Below is a small trained network, with its code and all its weights. Each question gives an input and a target symbol and asks what happens when units are switched off, that is, made to give their printed mean instead of their output.

import numpy as np


def w(rows, s, z=0):
    codes = np.array(rows[::2]) - 128.0
    scale = np.full(codes.shape[1], s)
    scale[-1] = z or s
    return codes * scale


def f(y):
    return np.maximum(y, 0)


def softmax(a):
    e = np.exp(a - a.max(-1, keepdims=True))
    return e / e.sum(-1, keepdims=True)


def log_softmax(a):
    a = a - a.max(-1, keepdims=True)
    return a - np.log(np.exp(a).sum(-1, keepdims=True))


def net(x, mask):
    ids = ['αβγδεζηθλπστφψω'.index(c) for c in x.split()]
    T = len(ids)
    res = E[ids] + P[:T]
    u = 0
    for l in range(2):
        r = res
        for j in range(2):
            rows = slice(3 * j, 3 * j + 3)
            q, k, v = (r @ M[l][rows].T for M in (Q, K, V))
            z = softmax(np.where(np.tri(T) > 0, q @ k.T / 3**0.5, -1e9)) @ v
            o = O[l][rows]
            res = res + np.where(mask[u + j], z, o[:, -1]) @ o[:, :-1]
        u += 2
        y = f(res @ A[l][:, :-1].T + A[l][:, -1])
        res = res + np.where(mask[u : u + 4], y, B[l][:, -1]) @ B[l][:, :-1]
        u += 4
    return log_softmax(res[-1] @ U[:, :-1].T + U[:, -1])


Q, K, V, O, A, B = {}, {}, {}, {}, {}, {}
E = w([
[186,148,118,53,76,91,248,188],'α',
[105,93,196,204,121,16,214,179],'β',
[203,65,110,47,50,152,85,12],'γ',
[115,119,152,180,104,164,33,79],'δ',
[177,82,98,151,111,119,158,150],'ε',
[178,140,154,120,77,112,116,143],'ζ',
[152,120,162,83,118,73,132,73],'η',
[39,202,175,205,156,112,149,204],'θ',
[40,128,143,176,207,106,118,80],'λ',
[73,211,83,49,139,198,167,129],'π',
[162,110,123,138,80,132,143,147],'σ',
[146,87,132,94,153,66,156,60],'τ',
[181,146,76,131,126,208,51,129],'φ',
[140,125,144,126,40,154,135,141],'ψ',
[121,76,112,139,83,148,163,113],'ω',
],0.018)
P = w([
[105,85,181,101,162,102,134,108],'0',
[93,179,76,149,85,27,130,65],'1',
[69,148,63,89,79,3,82,141],'2',
[58,86,123,46,120,29,69,205],'3',
[153,176,159,201,167,129,222,15],'4',
[146,109,242,143,228,172,216,76],'5',
[101,46,252,57,224,130,143,180],'6',
[127,184,100,169,126,71,176,44],'7',
[82,152,92,119,94,49,130,110],'8',
[81,70,174,55,156,71,107,195],'9',
],0.0072)
Q[0] = w([
[99,24,167,52,133,111,83,215],'L0H0',
[220,77,175,112,173,246,90,75],'L0H0',
[108,196,199,140,194,153,246,160],'L0H0',
[169,89,61,42,94,151,73,116],'L0H1',
[45,121,72,136,66,1,103,176],'L0H1',
[154,210,69,204,109,116,139,42],'L0H1',
],0.031)
K[0] = w([
[95,49,182,53,162,136,97,213],'L0H0',
[102,80,50,134,69,83,5,118],'L0H0',
[75,199,72,110,116,48,186,173],'L0H0',
[166,112,129,50,147,206,95,101],'L0H1',
[156,101,241,154,185,200,186,134],'L0H1',
[164,207,101,190,106,141,177,39],'L0H1',
],0.032)
V[0] = w([
[183,95,48,138,254,71,104,114],'L0H0',
[89,40,55,173,117,187,149,111],'L0H0',
[142,192,179,91,143,107,88,66],'L0H0',
[209,206,194,112,62,140,93,139],'L0H1',
[243,164,92,137,172,72,122,169],'L0H1',
[121,137,77,85,120,139,195,113],'L0H1',
],0.015)
O[0] = w([
[7,88,135,143,2,170,135,76,1],'L0H0',
[148,142,234,100,88,191,137,85,23],'L0H0',
[87,38,167,128,203,166,142,181,125],'L0H0',
[151,38,100,119,209,80,103,191,166],'L0H1',
[87,120,26,111,45,46,69,151,123],'L0H1',
[118,168,182,39,107,125,83,195,112],'L0H1',
],0.0098,0.0056)
A[0] = w([
[100,159,110,148,162,213,16,99,50],'L0N0',
[86,140,145,139,104,127,161,131,2],'L0N1',
[124,116,81,125,168,150,66,129,99],'L0N2',
[124,129,32,111,148,249,53,115,54],'L0N3',
],0.018,0.0056)
B[0] = w([
[154,90,19,132,138,31,62,118,146],'L0N0',
[142,177,127,113,151,126,118,187,185],'L0N1',
[125,143,127,137,124,170,117,59,254],'L0N2',
[216,195,247,112,223,146,181,185,149],'L0N3',
],0.011,0.0082)
Q[1] = w([
[106,210,106,122,180,129,144,175],'L1H0',
[55,97,140,240,190,159,4,81],'L1H0',
[154,107,164,80,130,179,105,107],'L1H0',
[225,54,113,51,67,154,115,94],'L1H1',
[112,140,72,26,160,177,162,157],'L1H1',
[142,115,146,119,140,179,68,89],'L1H1',
],0.027)
K[1] = w([
[83,146,131,134,92,100,127,139],'L1H0',
[75,146,102,131,189,162,2,72],'L1H0',
[151,75,140,73,131,140,131,99],'L1H0',
[210,90,104,146,65,191,97,170],'L1H1',
[133,132,82,71,145,157,184,121],'L1H1',
[136,116,138,116,129,153,81,111],'L1H1',
],0.032)
V[1] = w([
[162,132,167,175,114,121,115,212],'L1H0',
[168,174,127,172,116,145,84,139],'L1H0',
[120,160,125,106,158,132,101,84],'L1H0',
[204,123,105,107,101,169,76,94],'L1H1',
[114,113,198,233,104,89,2,136],'L1H1',
[32,172,191,98,200,3,157,51],'L1H1',
],0.0093)
O[1] = w([
[109,159,80,64,125,97,169,170,207],'L1H0',
[112,84,102,88,177,121,167,117,176],'L1H0',
[147,97,145,157,166,125,152,112,121],'L1H0',
[148,160,176,253,118,126,112,90,125],'L1H1',
[141,101,52,192,132,189,203,154,68],'L1H1',
[47,26,96,11,176,171,150,117,254],'L1H1',
],0.0059,0.0062)
A[1] = w([
[214,42,133,86,50,147,139,64,121],'L1N0',
[115,152,139,186,205,64,130,188,23],'L1N1',
[63,52,220,168,40,26,247,195,60],'L1N2',
[154,39,178,135,63,50,174,173,254],'L1N3',
],0.013,0.0072)
B[1] = w([
[143,109,175,82,98,131,171,83,180],'L1N0',
[102,125,140,155,6,176,126,193,249],'L1N1',
[146,25,234,87,107,89,98,212,195],'L1N2',
[109,218,88,183,185,95,136,45,241],'L1N3',
],0.011,0.014)
U = w([
[142,139,102,99,141,127,69,117,110],'α',
[145,107,66,91,70,144,188,88,106],'β',
[33,169,191,212,192,131,124,135,113],'γ',
[115,130,135,189,168,143,228,127,41],'δ',
[79,149,144,159,32,112,147,89,3],'ε',
[142,65,78,177,109,142,88,104,233],'ζ',
[1,130,110,167,222,145,113,85,225],'η',
[208,118,75,113,223,141,186,153,82],'θ',
[11,192,127,167,141,188,200,149,183],'λ',
[102,186,146,110,225,167,120,153,163],'π',
[132,223,104,188,186,70,194,111,198],'σ',
[66,113,148,117,112,163,102,120,130],'τ',
[140,90,133,149,150,54,207,149,24],'φ',
[208,143,126,128,131,152,152,176,67],'ψ',
[158,129,160,119,141,157,157,85,151],'ω',
],0.0065,0.0049)

Each question gives the input, a string of symbols that net reads in full, and the target symbol t.
The units are the heads (3 rows each of Q, K, V and O) and the neurons (one row each of A and B). Each row of codes is followed by its name. A weight is (code - 128) times the scale printed after its matrix; where a second scale follows, it is the last column's (O, A, B and U).
mask holds one flag per unit, layer by layer, with each layer's heads first. A switched-off unit (its flag False) gives its mean, the last column of its rows in O or B, instead of its output. The means were averaged over made-up inputs and are rounded, as every weight is.
A unit's drop is (log p(t) with every unit on - log p(t) with that unit switched off) / (log p(t) with every unit on - log p(t) with every unit switched off).
The circuit of an input: a set's keep is (log p(t) with only the set's units on - log p(t) with every unit switched off) / (log p(t) with every unit on - log p(t) with every unit switched off). Starting from all 12 units, units are removed one at a time, each time the one whose removal leaves the highest keep (on an exact tie, the one counted first), for as long as the keep stays at least 0.8.
units of the circuit, in order: the units of the circuit, biggest drop first
k most important neurons: the k neurons with the biggest drops, biggest first
heads that matter: for each layer, one digit per head in row order, 1 if its drop is at least 0.15 and else 0, layers parted by /
input τ ζ ε σ τ γ σ σ, target τ: units of the circuit, in order -> L0H0, L1N2
input ζ σ σ ζ σ δ β ζ ω, target δ: units of the circuit, in order -> L0H1, L0H0, L1H1
input ε σ σ σ δ ε β σ, target δ: units of the circuit, in order -> L0H0, L0H1, L1H1
input σ ε σ σ ζ ζ δ, target ζ: units of the circuit, in order -> L0N0, L1H1
input θ α ζ β β σ, target ζ: heads that matter -> 11 / 00
input θ ψ ζ β ζ, target ψ: heads that matter -> 10 / 00
input π σ γ σ σ ψ σ ζ ω, target ψ: units of the circuit, in order -> L0H0, L1N1, L0H1
input ζ β σ λ σ ζ σ, target λ: units of the circuit, in order -> L0H1, L0H0
input ζ τ γ γ τ σ, target γ: heads that matter -> 10 / 01
input σ θ β ζ φ τ σ σ, target φ: 3 most important neurons -> L1N2, L0N3, L0N2
input ψ ω σ σ λ τ, target σ: units of the circuit, in order -> L0H0, L1H1, L1N2
input ε σ σ γ γ θ, target λ: units of the circuit, in order -> L1N1
input σ η θ δ σ ζ, target θ: heads that matter -> 10 / 01
input ε σ σ γ α σ ω σ η ζ, target ω: units of the circuit, in order -> L0H1, L0H0
input γ α γ σ σ, target α: units of the circuit, in order -> L0H1, L1H1
input ω δ θ ζ σ σ, target θ: units of the circuit, in order -> L1H1, L0H0
input ζ β δ σ β ζ, target δ: heads that matter -> 01 / 01
input γ β ε σ λ τ, target ε: units of the circuit, in order -> L0H0
input σ β σ θ σ, target β: units of the circuit, in order -> L1H1, L0H1, L1N0
input β α ζ ζ ζ γ σ ζ α ω, target σ: heads that matter -> 10 / 00
input λ ζ σ τ σ ζ ω ω ζ, target ζ: heads that matter -> 11 / 00
input ζ α ζ θ θ σ ζ σ, target θ: heads that matter -> 11 / 01
input τ λ ε ψ λ π ζ ζ, target λ: most important neuron -> L0N1
input γ ψ β δ, target ζ: heads that matter -> 00 / 01
input ζ σ ζ β γ π σ σ η σ, target σ: heads that matter -> 00 / 00
